Below are the code and all the weights of a small trained network. Each question names an input and a target symbol and asks about switching units off, where a switched-off unit gives its printed mean instead of its output.

import numpy as np


def w(rows, s, z=0):
    codes = np.array(rows[::2]) - 128.0
    scale = np.full(codes.shape[1], s)
    scale[-1] = z or s
    return codes * scale


def norm(h):
    return h / np.sqrt((h * h).mean(-1, keepdims=True) + 1e-5)


def f(y):
    return y / 2 * (1 + np.tanh(0.7978845608 * (y + 0.044715 * y**3)))


def softmax(a):
    e = np.exp(a - a.max(-1, keepdims=True))
    return e / e.sum(-1, keepdims=True)


def log_softmax(a):
    a = a - a.max(-1, keepdims=True)
    return a - np.log(np.exp(a).sum(-1, keepdims=True))


def net(x, mask):
    ids = ['ΘΛΞΣΦαβγδεζμπτψω'.index(c) for c in x.split()]
    T = len(ids)
    res = E[ids] + P[:T]
    u = 0
    for l in range(3):
        q, k, v = (norm(res) @ M[l].T for M in (Q, K, V))
        z = softmax(np.where(np.tri(T) > 0, q @ k.T / 2**0.5, -1e9)) @ v
        res = res + np.where(mask[u], z, O[l][:, -1]) @ O[l][:, :-1]
        u += 1
        y = f(norm(res) @ A[l][:, :-1].T + A[l][:, -1])
        res = res + np.where(mask[u : u + 4], y, B[l][:, -1]) @ B[l][:, :-1]
        u += 4
    return log_softmax(norm(res)[-1] @ U[:, :-1].T + U[:, -1])


Q, K, V, O, A, B = {}, {}, {}, {}, {}, {}
E = w([
[147,108,114,157],'Θ',
[124,168,96,114],'Λ',
[116,148,164,145],'Ξ',
[104,151,155,87],'Σ',
[122,151,157,159],'Φ',
[152,99,101,158],'α',
[134,125,101,70],'β',
[133,135,108,182],'γ',
[141,117,86,179],'δ',
[118,154,126,65],'ε',
[118,144,159,144],'ζ',
[158,95,81,159],'μ',
[182,255,66,61],'π',
[144,107,99,72],'τ',
[121,136,116,59],'ψ',
[148,101,125,73],'ω',
],0.0085)
P = w([
[142,126,117,168],'0',
[116,46,182,127],'1',
[160,100,160,153],'2',
[79,193,3,107],'3',
[67,57,146,122],'4',
[130,94,189,123],'5',
[154,218,84,94],'6',
[147,131,140,107],'7',
[107,58,174,135],'8',
[82,108,153,109],'9',
[160,219,133,110],'10',
[190,165,121,111],'11',
],0.0039)
Q[0] = w([
[213,251,99,239],'0.h0',
[34,167,183,220],'0.h0',
],0.002)
K[0] = w([
[174,134,2,186],'0.h0',
[152,100,190,119],'0.h0',
],0.003)
V[0] = w([
[235,210,125,194],'0.h0',
[250,209,17,175],'0.h0',
],0.0014)
O[0] = w([
[78,98,255,60,72],'0.h0',
[32,229,243,47,251],'0.h0',
],0.0034,0.00022)
A[0] = w([
[144,134,58,141,112],'0.n0',
[199,36,145,126,254],'0.n1',
[85,242,97,39,106],'0.n2',
[235,73,3,49,2],'0.n3',
],0.0027,0.00041)
B[0] = w([
[176,99,253,57,145],'0.n0',
[146,189,120,189,153],'0.n1',
[163,34,164,129,255],'0.n2',
[59,160,176,72,221],'0.n3',
],0.0031,0.0014)
Q[1] = w([
[113,98,93,161],'1.h0',
[172,210,99,3],'1.h0',
],0.0038)
K[1] = w([
[77,193,120,98],'1.h0',
[193,251,147,124],'1.h0',
],0.0022)
V[1] = w([
[214,90,3,43],'1.h0',
[160,12,83,91],'1.h0',
],0.0027)
O[1] = w([
[126,86,153,119,254],'1.h0',
[133,251,222,190,166],'1.h0',
],0.0025,0.00064)
A[1] = w([
[255,189,158,200,22],'1.n0',
[199,164,65,245,199],'1.n1',
[120,131,64,101,254],'1.n2',
[95,121,118,17,190],'1.n3',
],0.0035,0.00064)
B[1] = w([
[121,127,94,115,156],'1.n0',
[148,127,169,99,184],'1.n1',
[139,155,162,122,175],'1.n2',
[158,109,149,255,253],'1.n3',
],0.0051,0.0018)
Q[2] = w([
[204,190,18,82],'2.h0',
[218,2,248,203],'2.h0',
],0.004)
K[2] = w([
[46,116,163,142],'2.h0',
[152,255,126,75],'2.h0',
],0.0078)
V[2] = w([
[2,167,235,97],'2.h0',
[128,222,108,211],'2.h0',
],0.0056)
O[2] = w([
[2,79,141,148,64],'2.h0',
[75,225,102,52,254],'2.h0',
],0.0081,0.00077)
A[2] = w([
[205,118,92,108,189],'2.n0',
[155,29,243,10,254],'2.n1',
[115,115,251,64,85],'2.n2',
[151,239,228,159,242],'2.n3',
],0.0029,0.0022)
B[2] = w([
[73,82,142,46,192],'2.n0',
[100,101,59,181,242],'2.n1',
[170,166,72,131,134],'2.n2',
[118,78,3,166,254],'2.n3',
],0.0044,0.0023)
U = w([
[194,152,122,112,45],'Θ',
[124,236,39,23,250],'Λ',
[12,123,117,124,170],'Ξ',
[73,79,142,177,84],'Σ',
[58,167,145,105,107],'Φ',
[207,140,101,118,68],'α',
[184,65,132,177,124],'β',
[131,203,119,66,50],'γ',
[184,194,157,84,68],'δ',
[102,40,70,191,145],'ε',
[42,113,138,119,67],'ζ',
[254,146,87,124,185],'μ',
[154,123,120,106,4],'π',
[193,67,114,148,96],'τ',
[158,48,137,181,200],'ψ',
[188,77,136,183,112],'ω',
],0.0067,0.0029)

Each question gives the input, a string of symbols that net reads in full, and the target symbol t.
The units are the heads (2 rows each of Q, K, V and O) and the neurons (one row each of A and B). Each row of codes is followed by its name. A weight is (code - 128) times the scale printed after its matrix; where a second scale follows, it is the last column's (O, A, B and U).
mask holds one flag per unit, layer by layer, with each layer's heads first. A switched-off unit (its flag False) gives its mean, the last column of its rows in O or B, instead of its output. The means were averaged over made-up inputs and are rounded, as every weight is.
A unit's drop is (log p(t) with every unit on - log p(t) with that unit switched off) / (log p(t) with every unit on - log p(t) with every unit switched off).
The circuit of an input: a set's keep is (log p(t) with only the set's units on - log p(t) with every unit switched off) / (log p(t) with every unit on - log p(t) with every unit switched off). Starting from the 12 units with the biggest drops (on a tie, the unit counted first), units are removed one at a time, each time the one whose removal leaves the highest keep (on an exact tie, the one counted first), for as long as the keep stays at least 0.8.
units of the circuit, in order: the units of the circuit, biggest drop first
most important unit: the unit with the biggest drop
top k neurons: the k neurons with the biggest drops, biggest first
top k neurons in layer l: the k neurons of layer l with the biggest drops, biggest first
drop when u is switched off: that unit's drop, to one decimal
input Θ Λ μ Θ, target Λ: most important unit	1.n3
input ε δ ψ Λ Λ δ, target Λ: units of the circuit, in order	1.n3, 2.h0, 1.n1
input Λ Ξ γ γ μ Φ Λ ψ γ, target Λ: units of the circuit, in order	2.h0, 1.n3
input α Λ Λ Ξ Λ γ Λ ζ Ξ, target Λ: top 2 neurons in layer 0	0.n3, 0.n2
input ω Λ Λ Ξ Σ, target Λ: top 3 neurons in layer 0	0.n3, 0.n2, 0.n1
input μ ζ γ Λ Λ μ δ, target Λ: top 2 neurons	0.n3, 2.n1
input τ Λ ζ Λ Σ δ Λ Λ α, target Λ: units of the circuit, in order	2.h0, 1.n3
input Λ ε Φ, target Λ: top 2 neurons	1.n3, 0.n3
input β α δ Φ β ψ Λ γ τ, target Λ: top 3 neurons	1.n3, 0.n2, 1.n0
input Λ Λ Σ α, target Λ: top 2 neurons in layer 0	0.n3, 0.n0
input Λ ε μ Λ μ Φ, target Λ: top 2 neurons in layer 1	1.n3, 1.n2
input Λ ψ Λ δ β ε Λ Λ τ, target Λ: top 2 neurons in layer 1	1.n3, 1.n1
input Ξ δ Φ Λ β μ, target Λ: top 2 neurons in layer 1	1.n3, 1.n2
input ω γ μ Λ π Θ, target Λ: top 2 neurons in layer 1	1.n3, 1.n0
input Λ Λ Σ, target Λ: top neuron in layer 1	1.n3
input Θ α ψ μ Θ Λ Λ Λ α Ξ, target Λ: drop when 2.h0 is switched off	0.6
input Ξ Λ Λ Ξ Ξ Φ Λ μ ζ, target Λ: drop when 2.h0 is switched off	0.7
input Λ Ξ γ, target Λ: drop when 2.h0 is switched off	0.7
